The rows lie along a hidden order. The number after each row says roughly how far along it the row is, from 0 to 9. A new part has a new order.
In the rows, 128 means zero.
[179  64 231  91 102 172 135 164 132 154 148 153 120 105 144 113 133 224
 132 171 171 127 190 105 160  60 137  97 131 114  76  83 130 158  71  99
 151 145 126 116 195 144 173] : 1
[129 113 146 102 117 144 129 130 129 140 138 139 132 110 144 127 133 163
 130 123 145 138 173 125 142 131 113 124 130 101 106 121 135 135 103 119
 126 132 135 121 145 133 147] : 4
[176  84 221  96 114 165 128 152 133 159 141 155 125  99 153 116 131 194
 131 150 161 134 166 105 163  98 122 101 130 102  80  83 137 145  83 104
 148 137 130 114 181 139 174] : 0
[142 114 159 112 122 128 131 137 133 143 141 136 126 131 130 117 123 142
 120 139 143 124 141 117 140 101 135 112 123 130 126 105 129 132 117 124
 135 131 124 121 144 133 145] : 9
[173  86 201 102 110 160 134 151 132 149 143 144 124 111 145 120 133 194
 132 153 161 133 185 114 156 104 119  93 126  98  86 108 134 156  88 115
 132 138 130 113 190 135 158] : 4
[180  79 244 124 112 156 131 149 139 153 148 150 119 127 130 115 128 172
 123 170 170 122 150  94 145  51 149  87 135 137  89  73 120 152  96 105
 150 146 116 115 185 140 153] : 2
[171  62 208 101 101 168 136 161 131 151 147 146 130  96 150 119 135 226
 138 156 167 130 194 112 166  90 121  97 123  92  82  91 136 148  73 100
 141 140 133 110 200 136 151] : 2
[162  68 201 124 115 147 132 150 134 148 139 142 117 123 114 119 127 173
 127 169 162 120 153 110 141  73 155 104 136 130 103  83 120 145 112 114
 150 148 120 112 175 142 146] : 2
[189  89 217 102 102 176 134 160 134 162 148 148 122  99 149 124 135 181
 134 172 169 130 190 104 165  92 122 100 128  96  79  85 134 156  74 101
 145 141 129 112 204 142 171] : 1
[160  89 202 109 112 143 135 146 130 143 142 143 123 121 125 121 122 160
 118 141 160 125 142 117 145  85 132 107 135 119  98  92 125 138 106 114
 134 142 126 118 159 145 147] : 5
[179  65 224 111 106 165 135 155 135 159 151 151 117 111 136 114 132 213
 131 175 178 123 179  99 159  86 146  93 134 115  75  87 127 155  77  96
 152 147 122 108 199 144 158] : 3
[172  57 255 115 112 156 135 162 138 153 150 157 109 140 106 108 116 161
 116 180 200 109 144  85 148  33 176  82 142 155  92  41 110 158  94 100
 170 159 110 110 174 170 159] : 3
[154  96 180 102 104 144 132 144 131 137 138 140 125 118 135 116 125 162
 129 136 144 126 151 115 137 106 128 109 120 130 123 105 132 142 109 116
 132 133 127 120 162 145 151] : 5
[139 108 147 124 119 142 133 143 132 132 139 140 121 136 118 121 120 138
 116 142 159 124 127 115 133  78 145 107 141 136 120  99 119 143 136 120
 145 139 124 123 143 139 140] : 6
[167  77 208 103 115 160 135 150 133 142 144 140 122 111 136 115 128 186
 131 153 162 124 161  96 153  95 133 104 121 113 104  94 132 136 100 112
 139 142 125 113 178 146 156] : 5
[169  63 218 108 104 167 136 160 131 163 141 142 121 107 138 118 131 188
 132 162 167 126 166  97 167  81 137  91 132 104  72  84 129 150  88  98
 150 144 128 114 200 142 174] : 0
[197  71 219  90 102 165 136 156 131 156 145 148 121 101 142 115 134 222
 136 159 165 128 197 105 170 103 128  91 118  97  85  89 136 157  77 101
 146 140 129 109 209 146 168] : 3

[107 118 129 133  68  99 108 101 131 130 122 150 157 127 115 102  99  70
 121 168 155 118 122 132 128  99 109  98 140 201  88 131 139 152] : 2
[133 159 134  95 176 126 112 129 128 133  98 106 112 160 123 137 139 208
 123 109 148  91 123 130 106 155 110 115 137 163 137 133 125 163] : 6
[128 152 135 129 100 131 107 120 155 133 126 135 155 200 122  49 109  95
 119 127 148 100 127 134 128 123 125 179 155 146 139 130 138 143] : 0
[149 125 125 124 133 131 173 148 119 108 112 214 110 189 139 149 159 102
 159  94 129 111 122 143 165 144 122 144 101 166 138  99 120  82] : 8
[118 100 127 156  69  93 104 108 124 135 147 110 126 154 127  57  97  80
 109 173 146 109 130 128 125 128 119 122 141 126 128 132 131 145] : 1
[163 158 134 137 149  92 110 127 166 131 122 144 110 134 124 102 137 129
 118 121 142  97 143 129 126 126 114 201 150 140 140  71 138 137] : 1
[131 119 118 156 150  95 155 143 132 124 144 120 104 120 142 125  92 132
 131 132 105 169 125 144 156 124 133 126 133 133 143 115 128  80] : 8
[123 127 128 150  61  88 108 113 122 132 142 204 167 160 116  64 110  78
 114 165 132 101 117 133 124 125 114 122 144 146 129 124 139 146] : 1
[126 155 128 120 149 135 113 125  97 130  79   1 111 130 121 100 105 215
 119 105 158  93 127 135 121 141 105 118 129 135 142 128 142 193] : 5
[130 144 133 137 127  88 125 116 169 138 145  83 122 104 122  59  95 135
 105 131 135 111 134 125 123 122 137 205 157  59 131 105 143 149] : 0
[161 191 131 103 167 135 131 165 125 120  98 255 113 238 142 226 202  90
 165  74 152  82 119 145 127 165  86 149 133 218 161 109 103  10] : 9
[ 94 112 126 142  57  80 101 113 128 139 140  88 166 115 127  73  82 126
 105 185 147 112 120 128 123 111 118 117 141 143 119 145 143 160] : 1
[113 139 124 114 158 195 100 108 101 146 151  62 111  99 122  93  72 223
 104 156 143 114 130 126 127 121 120 100 144 142 135 153 134 176] : 6
[142 152 127 120 156 112 130 120 104 147  70   1 107 135 122  98 108 204
 121 108 154  82 124 137 127 136 106 128 137 175 143 108 140 192] : 4
[ 89 142 127 114 155 204 100 109 104 138 144  78 113 102 123 110  79 189
 103 156 136 110 128 124  92 143 123 105 140 134 146 181 123 157] : 7
[162 150 129 139 145  91 105 113 149 129 132 121 114 131 122  98 122 128
 111  97 127 106 147 125 126 123 119 121 143 114 136 127 140 154] : 1
[107 144 128 102 169 193 105 106  93 135 136 141 111 129 122 111 111 126
 112 134 149 137 126 128 101 155 123 107 140 120 119 136 126 131] : 6
[125 155 130 129 165  87 130 123 111 127  70   1 111 159 123 114 131 193
 126  74 127 130 125 125 126 133 113 124 136 149 131 134 139 183] : 3
[130 138 123 168 118 104 135 149 135 140 157 119 108 111 143 142 105 138
 142 154  86 143 125 141 132 132 108 125 130 159 142 133 122 138] : 9
[128 144 134 139  67  93 114 139 132 130 116 231 165 200 117  91 135  63
 141 127 161  85 115 135 128 126 102 143 139 198 149 125 125 140] : 0
[176 158 133 129 154  87 133 125 122 131  86  99 111 182 123 122 171 114
 133  68 149  95 126 129 129 134 117 134 138 149 130  53 135 139] : 2
[122 146 124 139 147 100 108 115 130 143  97  35 111 111 122  83 126 136
 114 108 154  97 145 136 124 122 126 133 143 153 136  54 141 154] : 2
[146 157 134 135 121  98 130 132 176 137 119 109 119 169 120  55  95 124
 121 115 150  87 126 135 127 110 100 217 130 111 152 123 139 123] : 0
[107 121 130 134 124  95 112 126 131 134 123 194 128 141 115 107 127 130
 118 163 126 101 118 133 127 112 109 122 130 163 120 140 139 144] : 1

New part:
[ 91 115  98 162 117 146 166 233 169 226 166 142 143 172 146 130  77  77
 118  98  62 106  75  91 116 122 139 112 144 174 126 145 152 246 255 177
 179 148] : 7
[157 138 109 114  99 108  71  38 100 121 126 133 159 171 195 170 154 146
 131 126 101 115  78  89  98 117 117 120 137 175 139 159 165 222 194 155
 126 119] : 2
[ 91  96  98 190  94 142 150 212 166 238 153 138 104 186 137 108  32  43
 115  97  75 111 113 132 177 136 177 130 142 208 116  98  99 126 176   1
 134 136] : 9
[115 123  77 117  96 117  83  57  95 118  92 123  93 115 111 130 108 122
 132 139 123 142 185 149 158 146 183 132 151 129 113 124 102 115 100  24
  89 110] : 4
[135 143 109 143 114 132 118 114 115 141 105 125  92 114  90 111  82  88
 121 109  85 120 114 109 124 128 141 111 138 114 114 127 121 170 186 131
 154 143] : 2
[116 149 101  99 147 138 151 166 121 121 118 125 119  64  72 124 140 147
 132 141 130 146 179 131 112 136 142 111 139  15 105 132  98 102  77 174
 112 123] : 4
[105 106  98 136 101 121 102 101 120 148 122 130 120 159 166 148 127 142
 133 135 131 131 144 134 145 130 130 112 125 108 112 103 103 106 126  42
 120 126] : 6
[177 155 127 116  97 111 104 148 155 190 168 133 111 100  66  99 113 140
 137 153 148 129 101  96 100 119 130 144 148 210 136 122  98  49  67  72
 146 150] : 2
[146 156 151 159 118 126 102  78 114 149 134 135 140 164 146 125  92  92
 121 117 110 131 150 140 146 128 130 103 122  96 117 127 137 192 207 124
 133 123] : 5
[154 151 127 153 113 130 111  95 106 126  89 120  71 102  64  94  61  74
 118 101  81 117 103 112 131 130 150 123 144 168 128 142 149 228 246 202
 190 155] : 1
[129 135  94  96 115 120 106 103 119 133 135 132 158 128 142 146 139 133
 127 124 102 126 121 109 109 130 144 127 146 128 125 145 126 141 105 110
  93 112] : 4
[102 113  97 132 115 133 144 176 149 177 149 134 132 142 119 118  96  95
 122 112  99 123 127 129 141 136 159 134 144 154 123 124 113 120 116  49
 106 119] : 7
[124 147 124 154 133 144 147 146 121 137  99 123  96 112 108 135 119 135
 133 139 123 132 133 111 112 122 127 101 137 106 119 139 133 186 179 123
 123 122] : 5
[ 99 129 117 166 135 153 177 229 149 177 118 124  77  97  62 102  78  96
 128 136 128 141 186 147 154 135 145  98 125  32  92  94  84 122 154 138
 172 156] : 7
[156 162 108 136  98 121 105 140 142 206 153 135 113 110  74 110  88 115
 132 138 108 129 120  98 114 128 169 124 156 149 111 112  81  94 114  86
 148 146] : 4
[152 129 151 116 124 116 110 102 137 120 148 131 142 131 127 111 128 129
 128 136 162 133 138 140 127 120  94 127 110 138 145 137 162 156 149 157
 121 117] : 4
[137 157 114 160 123 145 154 189 141 193 133 133 116 131 109 124  84  89
 121 109  71 121 117 103 122 129 151 102 145 114 107 124 111 176 189 127
 150 142] : 2
[136 145 159 177 146 151 171 193 142 152 115 122  79 101  70  94  82  98
 126 129 135 137 172 157 163 138 155 128 128 103 110  96  85  63  90  40
 119 132] : 4
[154 156 156 166 138 140 149 154 133 141 115 124  97 113  90 119  89 104
 123 118 114 126 136 137 148 137 156 142 140 179 133 133 131 145 140  74
 113 117] : 1
[ 98 111  73 138  92 121  91  84 107 116 107 127 105 138 131 137 105 116
 131 136 117 135 167 143 158 140 173 128 149 153 116 125 114 153 157  63
 120 123] : 6
[161 161 149 157 101 118  94 100 137 179 152 135 114 141 104 106  84 109
 131 139 132 127 110 106 118 117 124 126 140 208 131 118 107 102 133  67
 156 150] : 4
[ 78  92  67 127 100 130 133 174 151 206 168 142 164 181 176 148 109 103
 122 106  74 110  77  85 108 119 130 107 139 155 126 145 153 238 250 190
 173 144] : 9
[114 115  92 132  95 117  86  62 100 124  95 123  89 130 116 127 102 112
 130 134 124 134 162 144 162 140 169 139 149 185 128 132 131 166 171  84
 128 125] : 5
[163 176 143 147 144 146 164 189 141 165 136 130 127 109  90 116  96  97
 120 106  77 119  98  93  99 122 123  98 131  46 106 122 106 132 135 136
 136 137] : 0
[139 154 125 125 130 130 112 101 110 125 124 131 145 130 139 144 129 123
 125 118  98 126 130 124 130 139 161 135 147  99 113 122  91  90  69  97
 115 130] : 4
[152 149 124 127 114 121 101  96 122 150 142 136 149 146 134 126 108 101
 121 115 109 130 151 140 145 137 148 121 128  74 110 114 108 136 157 164
 154 137] : 3
